Below is a small trained network, with its code and all its weights. Each question gives an input and a target symbol and asks what happens when units are switched off, that is, made to give their printed mean instead of their output.

import numpy as np


def w(rows, s, z=0):
    codes = np.array(rows[::2]) - 128.0
    scale = np.full(codes.shape[1], s)
    scale[-1] = z or s
    return codes * scale


def f(y):
    return np.maximum(y, 0)


def softmax(a):
    e = np.exp(a - a.max(-1, keepdims=True))
    return e / e.sum(-1, keepdims=True)


def log_softmax(a):
    a = a - a.max(-1, keepdims=True)
    return a - np.log(np.exp(a).sum(-1, keepdims=True))


def net(x, mask):
    ids = ['ΔΩβγζηθλμξπσ'.index(c) for c in x.split()]
    T = len(ids)
    res = E[ids] + P[:T]
    q, k, v = (res @ M[0].T for M in (Q, K, V))
    z = softmax(np.where(np.tri(T) > 0, q @ k.T / 2**0.5, -1e9)) @ v
    res = res + np.where(mask[0], z, O[0][:, -1]) @ O[0][:, :-1]
    y = f(res @ A[0][:, :-1].T + A[0][:, -1])
    res = res + np.where(mask[1:17], y, B[0][:, -1]) @ B[0][:, :-1]
    return log_softmax(res[-1] @ U[:, :-1].T + U[:, -1])


Q, K, V, O, A, B = {}, {}, {}, {}, {}, {}
E = w([
[138,145,185,115,114],'Δ',
[225,190,104,32,105],'Ω',
[96,41,167,217,127],'β',
[154,168,81,77,182],'γ',
[104,95,118,4,140],'ζ',
[115,130,150,103,154],'η',
[58,37,150,11,120],'θ',
[51,205,90,125,16],'λ',
[171,146,36,153,139],'μ',
[89,78,216,115,101],'ξ',
[146,124,113,170,198],'π',
[175,180,179,157,126],'σ',
],0.018)
P = w([
[112,136,90,178,179],'0',
[71,124,253,63,156],'1',
[95,154,180,15,209],'2',
[118,157,150,46,174],'3',
[121,140,166,79,124],'4',
[113,121,164,50,140],'5',
[85,100,189,21,133],'6',
[108,98,190,67,118],'7',
[139,155,147,47,149],'8',
[118,104,192,50,119],'9',
[150,123,173,45,135],'10',
[145,99,172,58,136],'11',
],0.0063)
Q[0] = w([
[128,135,209,176,195],'head 1',
[143,94,65,193,3],'head 1',
],0.0047)
K[0] = w([
[54,175,78,120,95],'head 1',
[127,105,247,133,199],'head 1',
],0.011)
V[0] = w([
[1,132,86,117,94],'head 1',
[72,29,124,254,247],'head 1',
],0.0092)
O[0] = w([
[93,122,85,120,16,113],'head 1',
[1,106,118,164,171,2],'head 1',
],0.0091,0.0085)
A[0] = w([
[87,154,254,77,187,168],'neuron 1',
[248,68,239,106,173,88],'neuron 2',
[166,154,124,224,83,242],'neuron 3',
[146,138,164,120,104,122],'neuron 4',
[136,176,158,90,144,158],'neuron 5',
[87,79,70,91,197,163],'neuron 6',
[42,200,143,181,80,114],'neuron 7',
[126,202,113,173,163,72],'neuron 8',
[156,171,191,149,171,129],'neuron 9',
[58,56,65,144,79,99],'neuron 10',
[91,163,99,21,79,253],'neuron 11',
[161,72,58,155,168,166],'neuron 12',
[150,190,247,109,184,108],'neuron 13',
[217,78,113,147,66,255],'neuron 14',
[229,168,202,128,124,90],'neuron 15',
[93,154,114,47,177,179],'neuron 16',
],0.0095,0.0036)
B[0] = w([
[135,74,68,206,114,182],'neuron 1',
[119,102,141,115,184,251],'neuron 2',
[170,61,160,98,144,163],'neuron 3',
[128,104,30,158,135,164],'neuron 4',
[127,58,51,159,123,181],'neuron 5',
[127,254,102,144,109,145],'neuron 6',
[142,19,203,172,141,143],'neuron 7',
[207,88,108,119,135,138],'neuron 8',
[149,133,31,132,157,175],'neuron 9',
[100,137,160,58,91,139],'neuron 10',
[161,138,186,184,127,194],'neuron 11',
[39,131,203,107,141,138],'neuron 12',
[73,126,126,104,129,205],'neuron 13',
[84,168,197,134,151,208],'neuron 14',
[78,106,123,131,146,244],'neuron 15',
[186,204,108,148,138,160],'neuron 16',
],0.0065,0.019)
U = w([
[109,78,73,128,84,29],'Δ',
[127,75,165,76,171,138],'Ω',
[25,122,138,108,119,25],'β',
[133,148,90,152,102,4],'γ',
[137,125,104,123,84,36],'ζ',
[111,127,85,167,87,134],'η',
[33,130,120,33,91,187],'θ',
[174,172,251,177,89,194],'λ',
[67,144,52,112,75,200],'μ',
[94,65,84,119,70,20],'ξ',
[91,178,151,201,157,166],'π',
[231,56,86,254,111,186],'σ',
],0.0077,0.0031)

Each question gives the input, a string of symbols that net reads in full, and the target symbol t.
The units are the heads (2 rows each of Q, K, V and O) and the neurons (one row each of A and B). Each row of codes is followed by its name. A weight is (code - 128) times the scale printed after its matrix; where a second scale follows, it is the last column's (O, A, B and U).
mask holds one flag per unit, heads first, then neurons. A switched-off unit (its flag False) gives its mean, the last column of its rows in O or B, instead of its output. The means were averaged over made-up inputs and are rounded, as every weight is.
A unit's drop is (log p(t) with every unit on - log p(t) with that unit switched off) / (log p(t) with every unit on - log p(t) with every unit switched off).
The circuit of an input: a set's keep is (log p(t) with only the set's units on - log p(t) with every unit switched off) / (log p(t) with every unit on - log p(t) with every unit switched off). Starting from the 12 units with the biggest drops (on a tie, the unit counted first), units are removed one at a time, each time the one whose removal leaves the highest keep (on an exact tie, the one counted first), for as long as the keep stays at least 0.8.
circuit, biggest first: the units of the circuit, biggest drop first
k most important neurons: the k neurons with the biggest drops, biggest first
drop of u: that unit's drop, to one decimal
input π π σ η, target π: circuit, biggest first	(head 1; neuron 6)
input π η σ π, target π: circuit, biggest first	(head 1)
input σ λ λ β, target λ: circuit, biggest first	(head 1; neuron 14; neuron 5; neuron 9)
input ξ σ π π π π π, target π: circuit, biggest first	(head 1; neuron 6)
input ξ σ σ Ω σ Ω μ, target Ω: circuit, biggest first	(head 1; neuron 1; neuron 12)
input π β σ, target σ: circuit, biggest first	(neuron 1; neuron 14; head 1; neuron 8)
input σ σ σ, target σ: 3 most important neurons	(neuron 1; neuron 14; neuron 9)
input Ω σ σ, target Ω: 3 most important neurons	(neuron 2; neuron 13; neuron 15)
input β σ θ λ θ Δ, target λ: 4 most important neurons	(neuron 11; neuron 14; neuron 9; neuron 1)
input σ π π η σ ζ η μ Ω Ω π, target Ω: drop of neuron 11	0.1
input η σ Ω σ σ σ σ Δ σ, target Ω: drop of neuron 9	-0.2
input Ω Ω λ Ω, target Ω: drop of neuron 2	0.6
input Ω Ω ξ β, target Ω: drop of neuron 11	0.2
input λ π β ξ, target λ: most important neuron	(neuron 11)
